Here is a tiny trained network, its code and every weight. The questions are about switching its units off for an input and a target symbol, where a switched-off unit gives its printed mean instead of its output.

import numpy as np


def w(rows, s, z=0):
    codes = np.array(rows[::2]) - 128.0
    scale = np.full(codes.shape[1], s)
    scale[-1] = z or s
    return codes * scale


def f(y):
    return np.maximum(y, 0)


def softmax(a):
    e = np.exp(a - a.max(-1, keepdims=True))
    return e / e.sum(-1, keepdims=True)


def log_softmax(a):
    a = a - a.max(-1, keepdims=True)
    return a - np.log(np.exp(a).sum(-1, keepdims=True))


def net(x, mask):
    ids = ['γμξσφψ'.index(c) for c in x.split()]
    T = len(ids)
    res = E[ids] + P[:T]
    u = 0
    for l in range(3):
        r = res
        for j in range(3):
            rows = slice(2 * j, 2 * j + 2)
            q, k, v = (r @ M[l][rows].T for M in (Q, K, V))
            z = softmax(np.where(np.tri(T) > 0, q @ k.T / 2**0.5, -1e9)) @ v
            o = O[l][rows]
            res = res + np.where(mask[u + j], z, o[:, -1]) @ o[:, :-1]
        u += 3
        y = f(res @ A[l][:, :-1].T + A[l][:, -1])
        res = res + np.where(mask[u : u + 4], y, B[l][:, -1]) @ B[l][:, :-1]
        u += 4
    return log_softmax(res[-1] @ U[:, :-1].T + U[:, -1])


Q, K, V, O, A, B = {}, {}, {}, {}, {}, {}
E = w([
[127,144,118],'γ',
[121,188,69],'μ',
[252,81,171],'ξ',
[177,181,134],'σ',
[88,94,139],'φ',
[67,115,109],'ψ',
],0.021)
P = w([
[103,7,73],'0',
[157,147,75],'1',
[201,254,52],'2',
[46,20,211],'3',
[85,121,215],'4',
[134,229,178],'5',
],0.0086)
Q[0] = w([
[137,117,137],'L0H1',
[93,217,4],'L0H1',
[160,94,207],'L0H2',
[175,131,30],'L0H2',
[115,146,136],'L0H3',
[149,78,91],'L0H3',
],0.013)
K[0] = w([
[219,30,105],'L0H1',
[91,193,1],'L0H1',
[63,179,150],'L0H2',
[188,118,198],'L0H2',
[26,190,152],'L0H3',
[117,101,124],'L0H3',
],0.0095)
V[0] = w([
[41,21,102],'L0H1',
[207,153,160],'L0H1',
[63,122,70],'L0H2',
[110,61,101],'L0H2',
[131,224,120],'L0H3',
[36,4,212],'L0H3',
],0.011)
O[0] = w([
[121,205,124,159],'L0H1',
[112,59,86,166],'L0H1',
[140,254,190,208],'L0H2',
[130,95,166,254],'L0H2',
[87,196,122,32],'L0H3',
[221,123,20,139],'L0H3',
],0.0063,0.0032)
A[0] = w([
[172,127,61,209],'L0N1',
[203,183,147,2],'L0N2',
[105,2,141,214],'L0N3',
[173,158,97,144],'L0N4',
],0.01,0.0053)
B[0] = w([
[146,76,170,192],'L0N1',
[63,139,183,146],'L0N2',
[113,138,168,254],'L0N3',
[110,254,72,159],'L0N4',
],0.0057,0.0092)
Q[1] = w([
[209,133,90],'L1H1',
[82,182,125],'L1H1',
[200,212,116],'L1H2',
[144,211,182],'L1H2',
[131,124,90],'L1H3',
[6,38,68],'L1H3',
],0.012)
K[1] = w([
[248,174,68],'L1H1',
[146,112,156],'L1H1',
[90,125,133],'L1H2',
[167,99,105],'L1H2',
[116,142,145],'L1H3',
[129,97,135],'L1H3',
],0.014)
V[1] = w([
[82,132,177],'L1H1',
[173,42,124],'L1H1',
[193,210,4],'L1H2',
[254,3,39],'L1H2',
[96,194,102],'L1H3',
[94,122,190],'L1H3',
],0.0088)
O[1] = w([
[122,171,43,147],'L1H1',
[4,49,70,112],'L1H1',
[231,81,254,123],'L1H2',
[180,111,48,255],'L1H2',
[39,66,206,63],'L1H3',
[65,145,218,121],'L1H3',
],0.0059,0.0064)
A[1] = w([
[124,219,69,255],'L1N1',
[180,46,131,166],'L1N2',
[254,124,79,68],'L1N3',
[74,111,187,114],'L1N4',
],0.0067,0.0068)
B[1] = w([
[85,13,211,254],'L1N1',
[72,2,106,202],'L1N2',
[106,176,132,199],'L1N3',
[213,139,92,156],'L1N4',
],0.0085,0.0099)
Q[2] = w([
[1,130,99],'L2H1',
[107,251,54],'L2H1',
[84,115,153],'L2H2',
[191,161,135],'L2H2',
[36,113,155],'L2H3',
[88,181,254],'L2H3',
],0.0085)
K[2] = w([
[144,198,111],'L2H1',
[7,135,174],'L2H1',
[142,111,169],'L2H2',
[139,123,170],'L2H2',
[140,134,32],'L2H3',
[89,18,137],'L2H3',
],0.013)
V[2] = w([
[50,119,112],'L2H1',
[202,116,50],'L2H1',
[182,7,80],'L2H2',
[34,113,156],'L2H2',
[215,131,90],'L2H3',
[144,76,101],'L2H3',
],0.011)
O[2] = w([
[185,49,207,121],'L2H1',
[11,154,176,135],'L2H1',
[162,181,177,253],'L2H2',
[179,134,183,134],'L2H2',
[82,136,145,125],'L2H3',
[115,131,184,151],'L2H3',
],0.012,0.03)
A[2] = w([
[162,10,242,5],'L2N1',
[51,97,209,167],'L2N2',
[123,120,167,37],'L2N3',
[119,214,111,152],'L2N4',
],0.011)
B[2] = w([
[88,83,58,255],'L2N1',
[152,139,143,248],'L2N2',
[222,148,6,167],'L2N3',
[22,128,33,184],'L2N4',
],0.011,0.024)
U = w([
[110,42,78,94],'γ',
[204,125,198,247],'μ',
[142,162,1,129],'ξ',
[230,229,87,95],'σ',
[104,160,137,102],'φ',
[241,144,40,69],'ψ',
],0.0087,0.013)

Each question gives the input, a string of symbols that net reads in full, and the target symbol t.
The units are the heads (2 rows each of Q, K, V and O) and the neurons (one row each of A and B). Each row of codes is followed by its name. A weight is (code - 128) times the scale printed after its matrix; where a second scale follows, it is the last column's (O, A, B and U).
mask holds one flag per unit, layer by layer, with each layer's heads first. A switched-off unit (its flag False) gives its mean, the last column of its rows in O or B, instead of its output. The means were averaged over made-up inputs and are rounded, as every weight is.
A unit's drop is (log p(t) with every unit on - log p(t) with that unit switched off) / (log p(t) with every unit on - log p(t) with every unit switched off).
The circuit of an input: a set's keep is (log p(t) with only the set's units on - log p(t) with every unit switched off) / (log p(t) with every unit on - log p(t) with every unit switched off). Starting from the 12 units with the biggest drops (on a tie, the unit counted first), units are removed one at a time, each time the one whose removal leaves the highest keep (on an exact tie, the one counted first), for as long as the keep stays at least 0.8.
circuit, biggest first: the units of the circuit, biggest drop first
top k neurons: the k neurons with the biggest drops, biggest first
k most important neurons of layer l: the k neurons of layer l with the biggest drops, biggest first
which heads matter: for each layer, one digit per head in row order, 1 if its drop is at least 0.15 and else 0, layers parted by /
input σ φ μ φ ψ φ, target γ: circuit, biggest first : L2H2, L0H3, L2H1, L2N1
input ξ σ ξ μ σ, target σ: 2 most important neurons of layer 1 : L1N1, L1N2
input σ ψ σ, target γ: circuit, biggest first : L0H3, L2H2, L1N1
input ξ ψ ψ μ φ φ, target σ: top 2 neurons : L1N2, L2N3
input γ γ ξ μ, target μ: top 3 neurons : L2N1, L2N4, L2N3
input μ φ γ, target ψ: top 2 neurons : L2N4, L1N2
input φ ξ σ φ, target φ: circuit, biggest first : L0H3, L2H1, L1H2
input φ φ ξ ξ μ, target φ: top neuron : L1N2
input ξ ξ γ μ, target σ: which heads matter : 011 / 111 / 010
input γ ψ ξ ξ ψ, target μ: top 3 neurons : L2N1, L2N4, L2N3
input σ ψ ψ ξ φ, target γ: top 2 neurons : L1N2, L2N1
input σ σ σ, target γ: circuit, biggest first : L0H3, L2H2, L0H1
input ξ ξ φ γ ψ, target σ: circuit, biggest first : L2H2, L1N2, L0H2, L1H2
input μ ξ γ μ ψ γ, target ψ: circuit, biggest first : L2H1, L1H2, L0H3, L0H1
input ξ ξ ψ σ σ, target σ: 3 most important neurons of layer 2 : L2N3, L2N4, L2N2
input ψ ψ ψ ψ ψ σ, target ξ: circuit, biggest first : L0H1, L2H2
input σ φ ξ γ, target γ: which heads matter : 101 / 110 / 110
input μ ψ γ ψ σ, target ψ: circuit, biggest first : L2H1, L0H3, L2H3, L1H2
input φ ξ φ, target φ: which heads matter : 001 / 010 / 100
input ψ ξ ξ, target μ: which heads matter : 101 / 101 / 110
